Below are the code and all the weights of a small trained network. Each question names an input and a target symbol and asks about switching units off, where a switched-off unit gives its printed mean instead of its output.

import numpy as np


def w(rows, s, z=0):
    codes = np.array(rows[::2]) - 128.0
    scale = np.full(codes.shape[1], s)
    scale[-1] = z or s
    return codes * scale


def f(y):
    return y / 2 * (1 + np.tanh(0.7978845608 * (y + 0.044715 * y**3)))


def softmax(a):
    e = np.exp(a - a.max(-1, keepdims=True))
    return e / e.sum(-1, keepdims=True)


def log_softmax(a):
    a = a - a.max(-1, keepdims=True)
    return a - np.log(np.exp(a).sum(-1, keepdims=True))


def net(x, mask):
    ids = ['αβγζηλμξφψω'.index(c) for c in x.split()]
    T = len(ids)
    res = E[ids] + P[:T]
    u = 0
    for l in range(2):
        q, k, v = (res @ M[l].T for M in (Q, K, V))
        z = softmax(np.where(np.tri(T) > 0, q @ k.T / 2**0.5, -1e9)) @ v
        res = res + np.where(mask[u], z, O[l][:, -1]) @ O[l][:, :-1]
        u += 1
        y = f(res @ A[l][:, :-1].T + A[l][:, -1])
        res = res + np.where(mask[u : u + 12], y, B[l][:, -1]) @ B[l][:, :-1]
        u += 12
    return log_softmax(res[-1] @ U[:, :-1].T + U[:, -1])


Q, K, V, O, A, B = {}, {}, {}, {}, {}, {}
E = w([
[123,193,234,72,80,111,193,103,102,129],'α',
[145,94,86,52,120,180,191,105,147,89],'β',
[126,182,132,123,144,134,147,140,166,182],'γ',
[120,178,182,99,116,94,176,108,167,125],'ζ',
[103,212,109,168,150,129,124,209,215,235],'η',
[165,89,62,89,169,226,110,166,133,185],'λ',
[139,148,80,149,175,193,92,227,162,249],'μ',
[128,173,148,105,124,176,146,173,93,199],'ξ',
[79,209,79,127,98,125,216,118,255,142],'φ',
[183,84,121,70,161,222,103,190,52,194],'ψ',
[179,116,201,38,117,166,142,131,56,141],'ω',
],0.0068)
P = w([
[84,35,133,187,147,113,175,61,118,158],'0',
[142,201,165,171,4,132,40,204,27,94],'1',
[71,122,136,52,129,161,207,228,140,115],'2',
[189,137,181,134,123,158,199,78,140,244],'3',
[183,191,99,137,24,94,74,159,90,96],'4',
[53,135,154,49,161,169,182,208,158,99],'5',
[206,147,188,151,138,204,197,95,128,254],'6',
[198,177,73,129,67,70,82,165,103,102],'7',
[43,150,173,47,185,189,160,194,173,90],'8',
[212,147,187,133,127,196,206,94,138,237],'9',
[215,148,59,134,88,56,98,177,116,97],'10',
[22,158,194,50,221,195,126,183,199,82],'11',
[200,160,180,143,158,205,207,97,126,231],'12',
[221,142,58,135,110,42,111,169,128,89],'13',
],0.0086)
Q[0] = w([
[224,98,135,227,80,128,175,41,131,216],'0.h1',
[189,175,191,31,130,255,228,145,193,225],'0.h1',
],0.0095)
K[0] = w([
[110,235,184,25,177,245,126,210,184,107],'0.h1',
[7,118,201,110,245,191,67,62,161,91],'0.h1',
],0.011)
V[0] = w([
[173,45,174,48,126,199,75,115,2,144],'0.h1',
[147,108,29,184,167,175,64,177,157,231],'0.h1',
],0.0093)
O[0] = w([
[158,186,137,211,231,130,241,211,90,38,255],'0.h1',
[245,117,181,153,25,201,137,162,254,108,222],'0.h1',
],0.0081,0.00075)
A[0] = w([
[45,170,155,34,201,162,120,182,126,232,163],'0.n1',
[145,109,51,108,60,151,135,146,139,50,141],'0.n2',
[160,96,71,83,82,169,32,45,101,205,120],'0.n3',
[117,137,233,77,167,97,130,1,103,179,220],'0.n4',
[142,76,82,136,66,144,149,146,64,165,219],'0.n5',
[92,169,78,49,56,92,23,119,137,101,2],'0.n6',
[225,162,119,85,71,107,67,88,112,178,179],'0.n7',
[80,191,44,209,194,107,138,174,62,74,102],'0.n8',
[85,193,136,47,201,39,158,219,59,31,70],'0.n9',
[130,177,163,108,114,184,195,160,217,98,61],'0.n10',
[132,165,83,211,171,37,136,73,50,173,174],'0.n11',
[140,216,43,85,151,107,126,216,48,51,121],'0.n12',
],0.0065,0.006)
B[0] = w([
[47,137,136,118,77,94,209,77,178,124,255],'0.n1',
[86,179,98,104,166,118,83,107,189,130,171],'0.n2',
[93,168,117,88,108,109,101,193,126,97,211],'0.n3',
[94,150,36,139,115,161,112,161,163,208,223],'0.n4',
[124,167,144,156,122,94,199,75,189,110,218],'0.n5',
[232,169,34,182,205,86,176,211,207,152,138],'0.n6',
[169,189,63,188,121,114,115,123,157,76,231],'0.n7',
[157,190,130,31,113,134,48,104,111,97,189],'0.n8',
[101,134,73,197,168,172,77,64,161,179,208],'0.n9',
[211,91,126,76,146,201,82,157,61,139,204],'0.n10',
[255,183,98,67,124,180,152,211,33,111,175],'0.n11',
[114,197,87,188,105,125,22,46,179,83,227],'0.n12',
],0.0072,0.0057)
Q[1] = w([
[184,147,92,82,88,144,241,176,110,211],'1.h1',
[115,71,172,140,91,95,1,214,134,75],'1.h1',
],0.009)
K[1] = w([
[1,162,224,144,166,253,102,120,217,155],'1.h1',
[192,177,62,255,85,66,221,69,143,136],'1.h1',
],0.0069)
V[1] = w([
[162,232,222,248,46,84,95,141,69,246],'1.h1',
[186,4,25,127,165,71,101,79,122,101],'1.h1',
],0.0041)
O[1] = w([
[149,174,2,96,72,223,81,177,60,146,59],'1.h1',
[114,190,184,58,157,53,107,50,152,192,4],'1.h1',
],0.0063,0.0038)
A[1] = w([
[61,109,110,78,13,93,27,93,176,144,25],'1.n1',
[42,158,72,56,173,110,119,123,86,196,3],'1.n2',
[178,159,197,150,144,46,157,187,95,110,167],'1.n3',
[183,20,238,205,205,95,130,116,98,165,71],'1.n4',
[186,164,47,87,88,164,161,98,185,189,181],'1.n5',
[70,65,117,95,90,68,153,54,181,214,139],'1.n6',
[134,176,94,198,120,103,38,61,130,126,11],'1.n7',
[185,151,146,120,58,176,28,216,118,115,162],'1.n8',
[100,39,255,92,97,84,194,116,178,174,136],'1.n9',
[165,15,156,207,171,73,104,67,135,127,79],'1.n10',
[48,150,127,110,167,45,179,42,218,90,146],'1.n11',
[55,60,163,104,149,25,175,135,80,198,138],'1.n12',
],0.0071,0.0059)
B[1] = w([
[157,190,53,138,170,112,213,158,105,103,166],'1.n1',
[202,37,73,76,110,141,131,109,127,39,153],'1.n2',
[98,151,105,65,54,91,146,95,103,55,139],'1.n3',
[96,143,205,61,112,165,76,128,138,175,135],'1.n4',
[110,77,161,154,145,95,64,122,80,109,252],'1.n5',
[109,185,165,71,149,124,104,162,119,168,177],'1.n6',
[164,48,162,114,59,97,185,182,149,112,167],'1.n7',
[97,136,127,93,155,76,163,62,112,108,202],'1.n8',
[195,136,46,146,84,145,151,61,180,200,146],'1.n9',
[155,138,118,1,181,88,167,71,139,220,124],'1.n10',
[159,84,140,164,153,106,109,158,90,192,197],'1.n11',
[175,88,205,114,171,28,145,97,151,58,139],'1.n12',
],0.009,0.014)
U = w([
[111,84,75,114,118,152,158,95,110,127,39],'α',
[2,128,194,149,126,150,46,87,99,183,252],'β',
[155,143,119,92,66,174,122,95,188,178,147],'γ',
[118,119,160,135,178,70,195,70,129,131,35],'ζ',
[29,194,118,85,60,84,120,26,187,89,203],'η',
[124,118,192,111,136,153,208,229,114,68,132],'λ',
[97,67,224,33,104,102,46,148,108,125,94],'μ',
[77,71,107,216,105,185,234,178,138,119,193],'ξ',
[148,154,139,99,134,125,96,199,141,143,74],'φ',
[168,212,125,142,204,162,108,82,123,131,38],'ψ',
[217,63,155,223,113,98,49,154,150,98,136],'ω',
],0.007,0.0044)

Each question gives the input, a string of symbols that net reads in full, and the target symbol t.
The units are the heads (2 rows each of Q, K, V and O) and the neurons (one row each of A and B). Each row of codes is followed by its name. A weight is (code - 128) times the scale printed after its matrix; where a second scale follows, it is the last column's (O, A, B and U).
mask holds one flag per unit, layer by layer, with each layer's heads first. A switched-off unit (its flag False) gives its mean, the last column of its rows in O or B, instead of its output. The means were averaged over made-up inputs and are rounded, as every weight is.
A unit's drop is (log p(t) with every unit on - log p(t) with that unit switched off) / (log p(t) with every unit on - log p(t) with every unit switched off).
The circuit of an input: a set's keep is (log p(t) with only the set's units on - log p(t) with every unit switched off) / (log p(t) with every unit on - log p(t) with every unit switched off). Starting from the 12 units with the biggest drops (on a tie, the unit counted first), units are removed one at a time, each time the one whose removal leaves the highest keep (on an exact tie, the one counted first), for as long as the keep stays at least 0.8.
circuit, biggest first: the units of the circuit, biggest drop first
k most important neurons: the k neurons with the biggest drops, biggest first
top k neurons in layer l: the k neurons of layer l with the biggest drops, biggest first
input μ ζ β ζ α μ ζ, target ω: circuit, biggest first	(0.h1, 1.n5)
input φ β φ β ψ β α, target ζ: 3 most important neurons	(1.n12, 0.n12, 0.n1)
input λ β ω ω, target ψ: circuit, biggest first	(0.h1, 0.n11, 0.n9)
input ζ β φ β ψ φ φ ω λ α, target γ: 2 most important neurons	(1.n9, 0.n12)
input β ξ γ γ, target β: top neuron in layer 1	(1.n5)
input ζ γ γ α λ λ ψ, target γ: 2 most important neurons	(1.n9, 1.n4)
input β γ ψ, target β: 2 most important neurons	(0.n12, 0.n9)
input η λ γ, target η: circuit, biggest first	(0.h1, 1.n8, 1.n11)
input φ ω λ β μ β β β γ β ζ ω, target φ: 3 most important neurons	(1.n1, 1.n6, 0.n1)
input φ ξ β φ λ ζ, target φ: top 4 neurons in layer 1	(1.n1, 1.n6, 1.n11, 1.n8)
input ζ β φ β β φ ζ λ β β ψ η ψ φ, target ω: top 2 neurons in layer 1	(1.n8, 1.n6)
input ζ φ φ, target ζ: 2 most important neurons	(1.n12, 1.n11)
input η β ω φ φ φ β, target φ: 4 most important neurons	(1.n1, 1.n6, 0.n3, 1.n11)
input φ α α ω, target α: circuit, biggest first	(0.h1, 1.n2, 0.n4)
input β ω α ζ ψ μ β ξ β β, target ζ: 3 most important neurons	(1.n12, 0.n12, 0.n10)
input α β ψ, target α: circuit, biggest first	(0.h1, 1.n2, 0.n9)
input ψ λ φ ω ω λ β β β φ λ φ, target ψ: circuit, biggest first	(0.h1, 0.n10, 0.n9, 1.n7)
input β λ ξ α β ψ λ α λ μ, target γ: most important neuron	(1.n9)
input ω β ξ φ ψ β μ φ ξ, target ω: top 4 neurons in layer 0	(0.n9, 0.n12, 0.n8, 0.n1)
input λ λ β ψ, target ζ: 4 most important neurons	(1.n12, 0.n10, 0.n1, 0.n12)
input λ φ ζ, target λ: 3 most important neurons	(0.n10, 0.n1, 0.n12)
input β α φ φ, target φ: top 2 neurons in layer 0	(0.n3, 0.n4)
input ζ β μ β η η ζ α η ζ ω ξ, target ζ: top 2 neurons in layer 0	(0.n1, 0.n7)
input μ γ μ α η ζ, target μ: top 2 neurons in layer 0	(0.n10, 0.n1)
input ω β β β φ ξ ζ ψ η ξ μ β λ, target ζ: 3 most important neurons	(1.n12, 0.n1, 0.n10)
input φ λ λ ζ ψ ζ φ β α, target φ: top neuron in layer 0	(0.n6)
input ψ φ φ λ μ ψ, target ψ: most important neuron	(0.n12)
